Here is a tiny trained network, its code and every weight. The questions are about switching its units off for an input and a target symbol, where a switched-off unit gives its printed mean instead of its output.

import numpy as np


def w(rows, s, z=0):
    codes = np.array(rows[::2]) - 128.0
    scale = np.full(codes.shape[1], s)
    scale[-1] = z or s
    return codes * scale


def norm(h):
    return h / np.sqrt((h * h).mean(-1, keepdims=True) + 1e-5)


def f(y):
    return y / 2 * (1 + np.tanh(0.7978845608 * (y + 0.044715 * y**3)))


def softmax(a):
    e = np.exp(a - a.max(-1, keepdims=True))
    return e / e.sum(-1, keepdims=True)


def log_softmax(a):
    a = a - a.max(-1, keepdims=True)
    return a - np.log(np.exp(a).sum(-1, keepdims=True))


def net(x, mask):
    ids = ['βγδεζξτ'.index(c) for c in x.split()]
    T = len(ids)
    res = E[ids] + P[:T]
    r = norm(res)
    for j in range(3):
        rows = slice(2 * j, 2 * j + 2)
        q, k, v = (r @ M[0][rows].T for M in (Q, K, V))
        z = softmax(np.where(np.tri(T) > 0, q @ k.T / 2**0.5, -1e9)) @ v
        o = O[0][rows]
        res = res + np.where(mask[j], z, o[:, -1]) @ o[:, :-1]
    y = f(norm(res) @ A[0][:, :-1].T + A[0][:, -1])
    res = res + np.where(mask[3:11], y, B[0][:, -1]) @ B[0][:, :-1]
    return log_softmax(norm(res)[-1] @ U[:, :-1].T + U[:, -1])


Q, K, V, O, A, B = {}, {}, {}, {}, {}, {}
E = w([
[167,76,41,137,163],'β',
[66,191,152,117,174],'γ',
[142,134,44,153,140],'δ',
[121,120,80,38,150],'ε',
[154,163,152,107,217],'ζ',
[108,195,163,156,186],'ξ',
[1,13,138,169,31],'τ',
],0.013)
P = w([
[141,110,202,84,69],'0',
[78,100,87,2,154],'1',
[93,139,72,30,141],'2',
[85,127,69,45,152],'3',
[86,143,50,55,154],'4',
[79,156,58,53,163],'5',
[81,153,43,56,155],'6',
[78,163,39,60,168],'7',
[72,177,38,55,169],'8',
[91,158,38,69,171],'9',
[82,185,22,63,163],'10',
[86,180,13,76,167],'11',
[86,207,32,60,143],'12',
],0.008)
Q[0] = w([
[179,61,44,123,32],'H0',
[174,85,244,211,111],'H0',
[103,216,65,109,182],'H1',
[157,151,192,53,177],'H1',
[142,86,1,94,107],'H2',
[116,80,60,115,35],'H2',
],0.0099)
K[0] = w([
[209,201,113,62,177],'H0',
[41,111,24,123,212],'H0',
[254,144,181,136,73],'H1',
[198,151,47,206,178],'H1',
[107,114,176,136,5],'H2',
[171,72,151,101,58],'H2',
],0.0099)
V[0] = w([
[176,76,42,22,117],'H0',
[9,120,158,18,72],'H0',
[110,203,164,68,95],'H1',
[159,195,29,104,34],'H1',
[112,58,74,68,255],'H2',
[246,201,66,76,185],'H2',
],0.0083)
O[0] = w([
[144,139,95,100,18,255],'H0',
[60,138,220,163,49,167],'H0',
[64,69,117,57,169,100],'H1',
[38,196,69,23,115,204],'H1',
[222,36,160,172,68,204],'H2',
[108,87,255,62,198,99],'H2',
],0.009,0.0076)
A[0] = w([
[236,134,54,121,69,116],'N0',
[176,122,161,143,254,35],'N1',
[155,105,66,116,133,117],'N2',
[244,76,154,85,134,78],'N3',
[207,126,162,109,79,2],'N4',
[25,161,158,142,176,219],'N5',
[213,189,216,181,119,75],'N6',
[225,135,101,144,118,115],'N7',
],0.0097,0.0054)
B[0] = w([
[121,136,73,255,119,255],'N0',
[142,117,167,75,229,136],'N1',
[143,212,116,178,90,177],'N2',
[234,210,188,64,76,154],'N3',
[163,163,245,149,72,132],'N4',
[150,214,215,149,72,179],'N5',
[201,185,204,107,46,131],'N6',
[166,191,24,151,41,163],'N7',
],0.0082,0.008)
U = w([
[253,179,130,176,60,83],'β',
[108,119,167,161,252,242],'γ',
[107,214,123,185,145,2],'δ',
[99,194,81,11,147,60],'ε',
[212,79,169,116,172,153],'ζ',
[74,190,189,193,151,82],'ξ',
[75,4,146,125,58,116],'τ',
],0.0077,0.0038)

Each question gives the input, a string of symbols that net reads in full, and the target symbol t.
The units are the heads (2 rows each of Q, K, V and O) and the neurons (one row each of A and B). Each row of codes is followed by its name. A weight is (code - 128) times the scale printed after its matrix; where a second scale follows, it is the last column's (O, A, B and U).
mask holds one flag per unit, heads first, then neurons. A switched-off unit (its flag False) gives its mean, the last column of its rows in O or B, instead of its output. The means were averaged over made-up inputs and are rounded, as every weight is.
A unit's drop is (log p(t) with every unit on - log p(t) with that unit switched off) / (log p(t) with every unit on - log p(t) with every unit switched off).
The circuit of an input: a set's keep is (log p(t) with only the set's units on - log p(t) with every unit switched off) / (log p(t) with every unit on - log p(t) with every unit switched off). Starting from all 11 units, units are removed one at a time, each time the one whose removal leaves the highest keep (on an exact tie, the one counted first), for as long as the keep stays at least 0.8.
circuit, biggest first: the units of the circuit, biggest drop first
top k neurons: the k neurons with the biggest drops, biggest first
heads that matter: for each layer, one digit per head in row order, 1 if its drop is at least 0.15 and else 0, layers parted by /
drop of u: that unit's drop, to one decimal
input ξ ζ δ, target γ: circuit, biggest first	(H0, H1)
input ξ ξ ξ ξ, target γ: circuit, biggest first	(H0)
input β β β ξ δ β ξ β β β γ, target β: circuit, biggest first	(H2, H0, H1)
input δ β ξ ζ β ξ, target ε: circuit, biggest first	(H1, H0, H2)
input δ β δ δ, target ε: heads that matter	001
input ζ β δ, target ζ: circuit, biggest first	(H2, H0, H1)
input ζ β β β ξ ε, target ζ: circuit, biggest first	(H2, H0)
input δ β γ β ζ, target ε: heads that matter	010
input ζ ξ ζ β ε, target ζ: heads that matter	011
input δ ξ β γ β β β δ, target ε: circuit, biggest first	(H2, N0)
input δ ζ δ ε δ γ, target ε: heads that matter	110
input ξ β β β ξ ε β β γ ε, target γ: heads that matter	100
input ξ γ β β δ β, target γ: heads that matter	100
input γ ζ δ, target ξ: heads that matter	101
input ζ δ ξ ξ, target ζ: heads that matter	010
input ξ β ξ δ τ β β γ, target γ: heads that matter	111
input ζ ξ β, target ζ: top neuron	(N3)
input ζ δ γ, target ζ: drop of H1	0.4
input ξ β ξ, target γ: drop of H1	0.0
input δ ε β δ β, target ε: drop of H1	0.2
input β δ β β β γ, target β: drop of H1	0.1
